Below are the code and all the weights of a small trained network. Each question names an input and a target symbol and asks about switching units off, where a switched-off unit gives its printed mean instead of its output.

import numpy as np


def w(rows, s, z=0):
    codes = np.array(rows[::2]) - 128.0
    scale = np.full(codes.shape[1], s)
    scale[-1] = z or s
    return codes * scale


def f(y):
    return np.maximum(y, 0)


def softmax(a):
    e = np.exp(a - a.max(-1, keepdims=True))
    return e / e.sum(-1, keepdims=True)


def log_softmax(a):
    a = a - a.max(-1, keepdims=True)
    return a - np.log(np.exp(a).sum(-1, keepdims=True))


def net(x, mask):
    ids = ['ΔΣΨβγεθμπτφω'.index(c) for c in x.split()]
    T = len(ids)
    res = E[ids] + P[:T]
    r = res
    for j in range(2):
        rows = slice(2 * j, 2 * j + 2)
        q, k, v = (r @ M[0][rows].T for M in (Q, K, V))
        z = softmax(np.where(np.tri(T) > 0, q @ k.T / 2**0.5, -1e9)) @ v
        o = O[0][rows]
        res = res + np.where(mask[j], z, o[:, -1]) @ o[:, :-1]
    y = f(res @ A[0][:, :-1].T + A[0][:, -1])
    res = res + np.where(mask[2:18], y, B[0][:, -1]) @ B[0][:, :-1]
    return log_softmax(res[-1] @ U[:, :-1].T + U[:, -1])


Q, K, V, O, A, B = {}, {}, {}, {}, {}, {}
E = w([
[166,120,32,146],'Δ',
[130,153,198,62],'Σ',
[194,70,114,240],'Ψ',
[51,157,71,66],'β',
[5,113,63,112],'γ',
[106,32,233,132],'ε',
[33,87,8,164],'θ',
[141,100,16,129],'μ',
[25,149,35,195],'π',
[51,97,79,157],'τ',
[254,105,144,74],'φ',
[234,103,58,224],'ω',
],0.011)
P = w([
[226,80,1,196],'0',
[55,244,168,147],'1',
[56,52,93,127],'2',
[77,209,199,138],'3',
[69,35,97,131],'4',
[81,187,194,120],'5',
[85,32,101,123],'6',
[104,194,187,114],'7',
[96,40,74,140],'8',
[158,158,173,94],'9',
],0.0083)
Q[0] = w([
[139,178,161,88],'H1',
[149,2,103,104],'H1',
[132,80,96,227],'H2',
[83,216,140,240],'H2',
],0.0099)
K[0] = w([
[15,184,112,119],'H1',
[254,74,66,225],'H1',
[234,145,45,30],'H2',
[194,108,153,110],'H2',
],0.01)
V[0] = w([
[145,156,98,255],'H1',
[52,125,135,136],'H1',
[89,127,190,157],'H2',
[132,155,117,120],'H2',
],0.009)
O[0] = w([
[118,208,110,210,254],'H1',
[45,255,55,13,103],'H1',
[133,219,124,180,61],'H2',
[234,27,112,128,128],'H2',
],0.0088,0.0077)
A[0] = w([
[146,63,45,128,163],'N1',
[157,121,198,71,134],'N2',
[87,23,87,159,139],'N3',
[186,241,76,193,253],'N4',
[25,170,118,124,130],'N5',
[139,45,33,116,113],'N6',
[20,196,249,188,175],'N7',
[155,196,226,40,185],'N8',
[71,140,113,63,125],'N9',
[2,82,83,199,42],'N10',
[221,69,75,108,178],'N11',
[154,70,71,113,78],'N12',
[105,148,73,106,148],'N13',
[42,108,141,98,183],'N14',
[117,215,160,229,122],'N15',
[69,168,99,19,67],'N16',
],0.0091,0.0031)
B[0] = w([
[103,244,122,36,223],'N1',
[146,53,177,195,137],'N2',
[186,208,146,71,240],'N3',
[41,30,79,66,254],'N4',
[66,113,184,90,193],'N5',
[95,153,254,188,214],'N6',
[174,148,176,226,183],'N7',
[190,1,109,45,153],'N8',
[169,144,93,191,163],'N9',
[171,103,118,109,247],'N10',
[51,172,153,142,201],'N11',
[120,136,199,168,170],'N12',
[23,153,151,12,173],'N13',
[168,172,123,169,170],'N14',
[189,27,43,70,207],'N15',
[203,246,105,138,172],'N16',
],0.0059,0.0088)
U = w([
[85,204,174,219,252],'Δ',
[186,162,169,72,87],'Σ',
[167,141,25,164,149],'Ψ',
[90,186,133,142,132],'β',
[74,196,99,159,14],'γ',
[213,234,82,117,57],'ε',
[18,127,174,113,81],'θ',
[139,233,140,163,26],'μ',
[26,74,140,61,154],'π',
[100,84,194,34,157],'τ',
[94,129,254,146,37],'φ',
[217,168,51,205,197],'ω',
],0.0096,0.0038)

Each question gives the input, a string of symbols that net reads in full, and the target symbol t.
The units are the heads (2 rows each of Q, K, V and O) and the neurons (one row each of A and B). Each row of codes is followed by its name. A weight is (code - 128) times the scale printed after its matrix; where a second scale follows, it is the last column's (O, A, B and U).
mask holds one flag per unit, heads first, then neurons. A switched-off unit (its flag False) gives its mean, the last column of its rows in O or B, instead of its output. The means were averaged over made-up inputs and are rounded, as every weight is.
A unit's drop is (log p(t) with every unit on - log p(t) with that unit switched off) / (log p(t) with every unit on - log p(t) with every unit switched off).
The circuit of an input: a set's keep is (log p(t) with only the set's units on - log p(t) with every unit switched off) / (log p(t) with every unit on - log p(t) with every unit switched off). Starting from the 12 units with the biggest drops (on a tie, the unit counted first), units are removed one at a time, each time the one whose removal leaves the highest keep (on an exact tie, the one counted first), for as long as the keep stays at least 0.8.
units of the circuit, in order: the units of the circuit, biggest drop first
most important unit: the unit with the biggest drop
heads that matter: for each layer, one digit per head in row order, 1 if its drop is at least 0.15 and else 0, layers parted by /
drop when u is switched off: that unit's drop, to one decimal
input ω Δ β θ ω ω Ψ Σ, target Σ: heads that matter	10
input ω π Δ Δ, target π: heads that matter	10
input Δ ε Ψ φ ω, target Δ: heads that matter	01
input Δ ω Δ ω μ, target Δ: units of the circuit, in order	[N6; H1; N15]
input ω μ θ, target ω: units of the circuit, in order	[H1; N10]
input γ φ θ γ ω Ψ Ψ Ψ, target ω: units of the circuit, in order	[N13; N15]
input ω ω π, target ω: units of the circuit, in order	[H1; N15]
input φ μ γ γ θ φ φ ω τ, target φ: units of the circuit, in order	[H1; N6]
input τ Δ ε φ, target τ: units of the circuit, in order	[N8; H1]
input Δ Ψ Ψ θ Δ ω, target Ψ: most important unit	N6
input Ψ π φ, target Ψ: heads that matter	11
input φ μ θ, target φ: heads that matter	10
input μ Δ Δ Δ, target π: drop when N3 is switched off	0.2
input Δ Ψ π Δ ω Δ Ψ φ θ, target Δ: drop when N8 is switched off	0.1
input φ Δ Ψ, target φ: drop when N12 is switched off	0.1
